Here is a tiny trained network, its code and every weight. The questions are about switching its units off for an input and a class, where a switched-off unit gives its printed mean instead of its output.

import numpy as np


def w(rows, s, z=0):
    codes = np.array(rows[::2]) - 128.0
    scale = np.full(codes.shape[1], s)
    scale[-1] = z or s
    return codes * scale


def f(y):
    return np.maximum(y, 0)


def log_softmax(a):
    a = a - a.max(-1, keepdims=True)
    return a - np.log(np.exp(a).sum(-1, keepdims=True))


def net(x, mask):
    res = np.array(x, float).reshape(1, 4) / 4 @ E
    y = f(res @ A[0][:, :-1].T + A[0][:, -1])
    res = res + np.where(mask, y, B[0][:, -1]) @ B[0][:, :-1]
    return log_softmax(res[-1] @ U[:, :-1].T + U[:, -1])


A, B = {}, {}
E = w([
[171,89,157,36,143,131,158,82],'x0',
[75,155,226,140,216,177,128,125],'x1',
[68,177,124,73,71,155,130,72],'x2',
[169,165,107,120,164,187,6,109],'x3',
],0.012)
A[0] = w([
[104,198,156,106,27,144,171,81,6],'n1',
[189,123,44,81,24,102,149,142,17],'n2',
[24,192,67,194,136,84,98,200,129],'n3',
[187,86,141,2,163,128,162,127,154],'n4',
[250,69,176,187,197,133,145,190,131],'n5',
[211,163,26,103,70,79,108,161,137],'n6',
[12,139,55,75,123,175,146,101,19],'n7',
[206,49,131,197,154,87,153,176,25],'n8',
[136,163,72,156,101,89,132,122,83],'n9',
[63,110,140,143,105,25,246,143,90],'n10',
[158,224,130,130,66,160,142,84,49],'n11',
],0.0086,0.0023)
B[0] = w([
[128,51,118,184,87,146,111,26,185],'n1',
[70,178,194,93,144,164,190,112,233],'n2',
[157,172,156,94,129,26,176,40,220],'n3',
[246,216,144,128,144,92,147,105,224],'n4',
[84,102,126,63,57,153,105,60,241],'n5',
[68,215,165,100,120,197,101,126,246],'n6',
[150,114,150,169,41,190,119,68,179],'n7',
[129,51,141,167,51,159,100,76,221],'n8',
[108,145,211,78,100,77,130,120,172],'n9',
[45,193,45,53,192,144,78,88,243],'n10',
[150,118,104,129,91,143,129,2,166],'n11',
],0.0082,0.011)
U = w([
[113,22,133,143,38,166,147,73,41],'0',
[63,156,254,106,143,167,177,157,182],'1',
[100,164,6,72,170,139,69,119,219],'2',
[193,171,171,124,98,4,193,104,157],'3',
[118,153,108,117,107,145,186,190,203],'4',
[171,90,67,186,134,81,184,191,2],'5',
[167,62,39,183,166,65,173,198,13],'6',
],0.0086,0.0035)

Each question gives the input, the list of numbers given to net, and the class t.
The units are the neurons (one row each of A and B). Each row of codes is followed by its name. A weight is (code - 128) times the scale printed after its matrix; where a second scale follows, it is the last column's (A, B and U).
mask holds one flag per neuron, in row order. A switched-off neuron (its flag False) gives its mean, the last column of its row in B, instead of its output. The means were averaged over made-up inputs and are rounded, as every weight is.
A unit's drop is (log p(t) with every unit on - log p(t) with that unit switched off) / (log p(t) with every unit on - log p(t) with every unit switched off).
The circuit of an input: a set's keep is (log p(t) with only the set's units on - log p(t) with every unit switched off) / (log p(t) with every unit on - log p(t) with every unit switched off). Starting from all 11 units, units are removed one at a time, each time the one whose removal leaves the highest keep (on an exact tie, the one counted first), for as long as the keep stays at least 0.8.
circuit, biggest first: the units of the circuit, biggest drop first
most important unit: the unit with the biggest drop
k most important neurons: the k neurons with the biggest drops, biggest first
drop of u: that unit's drop, to one decimal
input [8,-1,4,-4], class 3: circuit, biggest first -> (n4)
input [-3,-8,-3,-6], class 1: circuit, biggest first -> (n2, n6)
input [-8,4,2,-3], class 3: 2 most important neurons -> (n3, n6)
input [-4,1,8,-6], class 0: 2 most important neurons -> (n1, n7)
input [-1,2,2,-4], class 2: circuit, biggest first -> (n10, n2)
input [-4,0,-3,-4], class 2: 2 most important neurons -> (n10, n4)
input [-2,0,7,6], class 0: circuit, biggest first -> (n10, n7)
input [-7,-7,8,4], class 0: 4 most important neurons -> (n1, n11, n7, n4)
input [4,5,-6,-6], class 0: 2 most important neurons -> (n8, n5)
input [7,-8,-8,-2], class 0: 3 most important neurons -> (n8, n5, n3)
input [-6,-5,-8,-4], class 0: 3 most important neurons -> (n8, n5, n4)
input [-4,0,6,-8], class 2: 2 most important neurons -> (n10, n8)
input [-6,2,-1,1], class 3: 3 most important neurons -> (n3, n10, n6)
input [3,1,6,-6], class 0: most important unit -> n1
input [-8,7,3,6], class 3: circuit, biggest first -> (n3, n6)
input [-5,-1,-1,3], class 3: circuit, biggest first -> (n10, n3)
input [8,-8,-1,3], class 1: 3 most important neurons -> (n6, n2, n3)
input [-5,5,-6,4], class 0: 2 most important neurons -> (n5, n10)
input [5,-8,3,-7], class 1: drop of n2 -> 1.1
input [2,-8,-8,-7], class 0: drop of n2 -> -0.1
input [4,5,-8,-7], class 0: drop of n5 -> 0.3
input [7,3,6,-6], class 3: most important unit -> n4
